Here is a tiny trained network, its code and every weight. The questions are about switching its units off for an input and a target symbol, where a switched-off unit gives its printed mean instead of its output.

import numpy as np


def w(rows, s, z=0):
    codes = np.array(rows[::2]) - 128.0
    scale = np.full(codes.shape[1], s)
    scale[-1] = z or s
    return codes * scale


def f(y):
    return y / 2 * (1 + np.tanh(0.7978845608 * (y + 0.044715 * y**3)))


def softmax(a):
    e = np.exp(a - a.max(-1, keepdims=True))
    return e / e.sum(-1, keepdims=True)


def log_softmax(a):
    a = a - a.max(-1, keepdims=True)
    return a - np.log(np.exp(a).sum(-1, keepdims=True))


def net(x, mask):
    ids = ['αγδζλμτψω'.index(c) for c in x.split()]
    T = len(ids)
    res = E[ids] + P[:T]
    u = 0
    for l in range(2):
        q, k, v = (res @ M[l].T for M in (Q, K, V))
        z = softmax(np.where(np.tri(T) > 0, q @ k.T / 3**0.5, -1e9)) @ v
        res = res + np.where(mask[u], z, O[l][:, -1]) @ O[l][:, :-1]
        u += 1
        y = f(res @ A[l][:, :-1].T + A[l][:, -1])
        res = res + np.where(mask[u : u + 4], y, B[l][:, -1]) @ B[l][:, :-1]
        u += 4
    return log_softmax(res[-1] @ U[:, :-1].T + U[:, -1])


Q, K, V, O, A, B = {}, {}, {}, {}, {}, {}
E = w([
[81,138,160,119,131,12,88,42,33,185,3],'α',
[78,128,138,187,125,175,103,202,125,101,88],'γ',
[128,154,172,184,153,46,62,69,115,203,121],'δ',
[110,109,158,185,103,47,40,85,122,206,89],'ζ',
[145,29,202,128,71,183,95,117,134,71,164],'λ',
[120,52,130,201,140,144,126,161,120,73,165],'μ',
[94,178,212,185,152,64,148,65,169,168,123],'τ',
[104,102,130,125,81,70,34,67,166,170,40],'ψ',
[86,176,168,132,106,91,77,28,187,147,147],'ω',
],0.016)
P = w([
[143,233,160,213,130,237,1,128,171,57,85],'0',
[54,69,90,112,74,163,98,94,86,161,62],'1',
[77,105,87,101,65,144,118,98,124,162,82],'2',
[87,109,95,84,61,115,113,120,130,152,72],'3',
[71,139,109,109,60,117,143,116,155,138,127],'4',
[71,147,116,105,65,105,138,126,161,125,126],'5',
[68,153,131,111,70,86,156,148,159,126,146],'6',
[69,154,114,104,70,80,132,148,153,134,144],'7',
],0.0085)
Q[0] = w([
[157,162,102,15,142,127,159,108,145,166,137],'0.h1',
[165,68,48,6,151,252,174,199,156,79,211],'0.h1',
[147,135,192,153,48,68,92,1,185,189,175],'0.h1',
],0.0082)
K[0] = w([
[165,118,194,59,119,94,168,103,94,204,152],'0.h1',
[90,10,46,115,152,80,209,47,119,172,226],'0.h1',
[211,116,254,130,100,168,49,131,120,58,89],'0.h1',
],0.0092)
V[0] = w([
[7,94,147,80,47,131,69,153,81,126,41],'0.h1',
[101,99,133,123,205,87,58,55,41,227,158],'0.h1',
[117,39,109,123,2,132,36,132,104,133,167],'0.h1',
],0.008)
O[0] = w([
[62,134,56,152,138,151,197,96,113,155,135,254],'0.h1',
[164,188,163,123,167,195,173,139,102,143,206,131],'0.h1',
[57,79,107,41,246,91,73,171,130,183,97,233],'0.h1',
],0.012,0.0088)
A[0] = w([
[146,90,92,97,104,254,132,161,154,49,144,156],'0.n1',
[192,117,100,112,130,118,173,233,100,163,190,11],'0.n2',
[156,113,121,64,196,111,106,176,114,37,157,118],'0.n3',
[166,120,178,84,152,53,198,81,68,149,78,56],'0.n4',
],0.0093,0.011)
B[0] = w([
[213,96,114,139,246,162,205,162,97,95,112,165],'0.n1',
[208,218,81,124,76,76,71,153,193,207,99,109],'0.n2',
[91,184,147,197,150,92,73,69,160,109,90,210],'0.n3',
[133,131,131,151,116,170,115,126,196,126,187,247],'0.n4',
],0.011,0.0013)
Q[1] = w([
[146,94,81,51,187,201,183,226,94,32,108],'1.h1',
[107,77,184,29,96,219,64,70,201,74,148],'1.h1',
[155,44,82,56,205,145,158,214,132,10,160],'1.h1',
],0.011)
K[1] = w([
[89,16,114,34,65,86,157,197,101,150,142],'1.h1',
[146,62,189,54,100,116,127,98,166,114,147],'1.h1',
[101,25,168,42,177,105,223,197,144,83,247],'1.h1',
],0.011)
V[1] = w([
[98,202,119,85,56,107,217,25,2,140,198],'1.h1',
[114,135,160,52,103,157,12,158,184,83,221],'1.h1',
[208,90,138,205,189,93,112,211,96,208,130],'1.h1',
],0.0081)
O[1] = w([
[220,125,140,113,178,118,52,134,142,126,90,8],'1.h1',
[147,149,78,99,190,115,178,138,110,123,2,113],'1.h1',
[168,152,188,129,66,135,156,173,169,179,134,116],'1.h1',
],0.013,0.016)
A[1] = w([
[97,159,87,83,154,158,133,166,119,188,146,30],'1.n1',
[156,56,86,121,206,251,149,203,104,102,162,225],'1.n2',
[58,86,87,147,150,120,131,135,139,116,174,3],'1.n3',
[104,154,101,125,124,134,171,125,109,144,109,97],'1.n4',
],0.011,0.0046)
B[1] = w([
[160,73,231,151,122,101,152,172,127,10,99,187],'1.n1',
[46,242,104,165,34,164,181,150,15,93,82,140],'1.n2',
[254,143,96,125,148,85,119,141,162,185,137,253],'1.n3',
[118,130,112,65,98,151,50,166,38,89,119,192],'1.n4',
],0.0088,0.036)
U = w([
[95,222,201,117,48,155,149,149,58,107,110,23],'α',
[74,200,149,129,157,123,139,108,84,117,105,141],'γ',
[215,215,165,66,126,180,179,162,106,157,105,96],'δ',
[211,168,88,155,97,218,204,248,53,9,148,187],'ζ',
[192,54,125,132,210,137,127,169,220,69,174,225],'λ',
[208,131,190,190,67,109,173,88,98,2,110,110],'μ',
[69,107,254,147,141,149,118,171,141,82,136,253],'τ',
[143,152,157,121,110,115,160,89,111,135,151,44],'ψ',
[148,184,169,105,119,159,92,170,63,72,180,18],'ω',
],0.0061,0.0051)

Each question gives the input, a string of symbols that net reads in full, and the target symbol t.
The units are the heads (3 rows each of Q, K, V and O) and the neurons (one row each of A and B). Each row of codes is followed by its name. A weight is (code - 128) times the scale printed after its matrix; where a second scale follows, it is the last column's (O, A, B and U).
mask holds one flag per unit, layer by layer, with each layer's heads first. A switched-off unit (its flag False) gives its mean, the last column of its rows in O or B, instead of its output. The means were averaged over made-up inputs and are rounded, as every weight is.
A unit's drop is (log p(t) with every unit on - log p(t) with that unit switched off) / (log p(t) with every unit on - log p(t) with every unit switched off).
The circuit of an input: a set's keep is (log p(t) with only the set's units on - log p(t) with every unit switched off) / (log p(t) with every unit on - log p(t) with every unit switched off). Starting from all 10 units, units are removed one at a time, each time the one whose removal leaves the highest keep (on an exact tie, the one counted first), for as long as the keep stays at least 0.8.
units of the circuit, in order: the units of the circuit, biggest drop first
unit that matters most: the unit with the biggest drop
k most important neurons: the k neurons with the biggest drops, biggest first
top k neurons in layer l: the k neurons of layer l with the biggest drops, biggest first
drop when u is switched off: that unit's drop, to one decimal
input λ γ μ ζ, target ζ: 4 most important neurons	0.n3, 1.n4, 1.n3, 1.n1
input ψ μ δ, target λ: 2 most important neurons	1.n2, 1.n3
input δ ω ζ ψ, target δ: units of the circuit, in order	1.h1, 0.h1
input μ τ μ δ, target α: units of the circuit, in order	1.h1, 0.n3, 0.n1
input γ δ ψ ψ δ, target ψ: units of the circuit, in order	0.h1, 1.h1, 1.n1, 1.n3
input τ ω α α, target μ: 2 most important neurons	1.n3, 1.n4
input δ ψ ζ ω γ ω λ λ, target λ: 2 most important neurons	0.n3, 1.n3
input γ ψ ψ ζ ζ ω, target ψ: 3 most important neurons	1.n1, 1.n3, 0.n1
input μ α τ ψ μ λ α μ, target λ: unit that matters most	0.n3
input γ ω ω α ψ, target ψ: top 2 neurons in layer 1	1.n1, 1.n3
input ζ γ τ δ ζ, target τ: units of the circuit, in order	1.n3, 1.h1, 0.h1, 1.n1
input ψ ζ γ μ λ ω γ, target λ: units of the circuit, in order	0.h1, 1.h1, 1.n3
input α δ τ δ μ ω μ α, target ω: top 2 neurons in layer 1	1.n3, 1.n2
input ζ δ α ω τ, target τ: top neuron in layer 1	1.n3
input ψ ω ζ, target λ: units of the circuit, in order	0.h1, 1.h1, 1.n2, 1.n3
input α ω γ α δ, target ω: units of the circuit, in order	0.h1, 1.h1, 1.n2
input α ω ψ ω ψ ζ, target ω: top 2 neurons in layer 1	1.n2, 1.n3
input γ δ ω ψ ζ γ, target λ: units of the circuit, in order	0.h1, 1.h1, 1.n3, 1.n2
input μ ω ψ ψ, target α: 3 most important neurons	0.n3, 0.n1, 1.n4
input τ δ μ ω ψ ψ δ δ, target μ: units of the circuit, in order	0.h1
input γ μ ω τ ζ τ ω τ, target ψ: units of the circuit, in order	0.h1, 1.h1, 1.n1, 1.n3
input λ ω ω ψ ω τ δ ψ, target ζ: 2 most important neurons	0.n3, 1.n4
input λ γ ψ μ ζ ψ, target ζ: 3 most important neurons	1.n4, 1.n3, 1.n1
input τ ζ μ ω ω, target μ: top 2 neurons in layer 1	1.n3, 1.n4
input δ λ ω λ μ τ ω, target δ: top 2 neurons in layer 1	1.n1, 1.n4
input λ ψ ω γ δ γ ω, target ζ: drop when 1.h1 is switched off	3.3
